Below is a small trained network, with its code and all its weights. Each question gives an input and a class and asks what happens when units are switched off, that is, made to give their printed mean instead of their output.

import numpy as np


def w(rows, s, z=0):
    codes = np.array(rows[::2]) - 128.0
    scale = np.full(codes.shape[1], s)
    scale[-1] = z or s
    return codes * scale


def f(y):
    return y / 2 * (1 + np.tanh(0.7978845608 * (y + 0.044715 * y**3)))


def log_softmax(a):
    a = a - a.max(-1, keepdims=True)
    return a - np.log(np.exp(a).sum(-1, keepdims=True))


def net(x, mask):
    res = np.array(x, float).reshape(1, 8) / 4 @ E
    y = f(res @ A[0][:, :-1].T + A[0][:, -1])
    res = res + np.where(mask, y, B[0][:, -1]) @ B[0][:, :-1]
    return log_softmax(res[-1] @ U[:, :-1].T + U[:, -1])


A, B = {}, {}
E = w([
[127,128,129,132,130],'x0',
[114,60,243,123,133],'x1',
[176,2,62,129,164],'x2',
[130,128,127,126,129],'x3',
[133,128,125,132,127],'x4',
[103,148,127,53,232],'x5',
[127,128,126,130,130],'x6',
[6,70,86,125,72],'x7',
],0.006)
A[0] = w([
[103,192,171,126,102,116],'n1',
[191,152,153,151,154,79],'n2',
[182,146,150,140,144,44],'n3',
[166,69,109,111,135,19],'n4',
[58,97,100,135,117,83],'n5',
[169,65,84,158,152,90],'n6',
[96,205,172,144,107,79],'n7',
[89,155,129,79,222,79],'n8',
[132,144,148,147,128,8],'n9',
[148,178,39,134,123,42],'n10',
[186,125,136,179,16,70],'n11',
[141,126,126,163,95,2],'n12',
[98,136,135,153,138,1],'n13',
[133,180,44,122,132,46],'n14',
[78,118,118,125,121,74],'n15',
[147,127,125,147,130,22],'n16',
[40,110,111,151,125,85],'n17',
[216,150,146,126,140,160],'n18',
[121,73,247,115,136,41],'n19',
[157,73,99,124,147,51],'n20',
[133,134,136,119,158,37],'n21',
[188,148,150,149,151,53],'n22',
],0.012,0.0052)
B[0] = w([
[197,118,114,70,126,220],'n1',
[89,122,100,112,73,183],'n2',
[80,150,148,99,85,144],'n3',
[156,132,190,64,141,147],'n4',
[103,143,88,121,71,190],'n5',
[198,136,124,56,125,214],'n6',
[208,112,129,50,121,217],'n7',
[54,103,138,113,219,215],'n8',
[107,132,198,74,104,95],'n9',
[137,120,209,206,97,178],'n10',
[49,112,135,130,255,226],'n11',
[79,110,201,102,150,105],'n12',
[103,130,209,80,97,92],'n13',
[152,110,215,190,107,174],'n14',
[111,135,124,114,90,138],'n15',
[103,116,166,105,120,94],'n16',
[87,166,91,120,88,196],'n17',
[93,138,54,147,86,254],'n18',
[169,139,185,232,100,228],'n19',
[171,151,170,59,130,160],'n20',
[77,110,165,105,122,104],'n21',
[79,130,128,98,80,160],'n22',
],0.03,0.004)
U = w([
[200,147,143,25,115,110],'0',
[2,188,70,122,6,87],'1',
[135,141,223,252,84,96],'2',
[120,144,66,170,144,254],'3',
[20,111,142,115,228,76],'4',
],0.0053,0.0087)

Each question gives the input, the list of numbers given to net, and the class t.
The units are the neurons (one row each of A and B). Each row of codes is followed by its name. A weight is (code - 128) times the scale printed after its matrix; where a second scale follows, it is the last column's (A, B and U).
mask holds one flag per neuron, in row order. A switched-off neuron (its flag False) gives its mean, the last column of its row in B, instead of its output. The means were averaged over made-up inputs and are rounded, as every weight is.
A unit's drop is (log p(t) with every unit on - log p(t) with that unit switched off) / (log p(t) with every unit on - log p(t) with every unit switched off).
most important unit: the unit with the biggest drop
k most important neurons: the k neurons with the biggest drops, biggest first
drop of u: that unit's drop, to one decimal
input [-3,-8,-6,-6,2,-2,7,-6], class 2: most important unit : n10
input [-6,-6,-1,-2,3,-2,-7,-7], class 1: 2 most important neurons : (n18, n2)
input [4,-3,6,1,-6,-2,-4,5], class 0: 3 most important neurons : (n6, n18, n20)
input [6,0,-8,-1,-3,-7,0,-1], class 0: 2 most important neurons : (n7, n1)
input [-4,-7,-7,2,2,5,8,1], class 0: 4 most important neurons : (n7, n1, n19, n11)
input [-8,-6,-6,6,3,-2,-5,-2], class 0: 2 most important neurons : (n7, n1)
input [-2,2,0,6,-4,-5,6,3], class 4: 3 most important neurons : (n11, n18, n19)
input [-8,8,2,-5,-3,-4,-7,6], class 2: 2 most important neurons : (n19, n18)
input [-5,-8,-6,4,-8,0,0,-3], class 2: 3 most important neurons : (n10, n14, n6)
input [4,2,-6,4,-5,6,-3,1], class 0: 4 most important neurons : (n7, n1, n11, n18)
input [-2,-5,2,5,4,6,7,3], class 4: 2 most important neurons : (n8, n19)
input [-1,8,-2,-2,-3,-4,-1,7], class 2: 3 most important neurons : (n19, n18, n2)
input [-5,8,-2,7,-2,-7,-1,-1], class 2: 2 most important neurons : (n19, n8)
input [3,-5,-4,-6,3,3,-2,-6], class 1: most important unit : n18
input [-6,-4,3,-6,0,-6,-4,0], class 4: 2 most important neurons : (n11, n19)
input [7,-8,1,-2,6,-6,6,1], class 2: 2 most important neurons : (n10, n14)
input [6,5,7,-8,-5,-8,-5,-5], class 4: drop of n1 : 0.2
input [5,4,6,6,4,-2,6,-5], class 0: drop of n18 : -0.1
input [5,2,-6,-6,-4,-5,-3,-7], class 1: drop of n6 : 0.6
input [4,3,5,-7,-6,-6,-4,-6], class 1: most important unit : n18
input [-6,-5,-2,-7,-6,8,4,-3], class 4: drop of n17 : 0.0
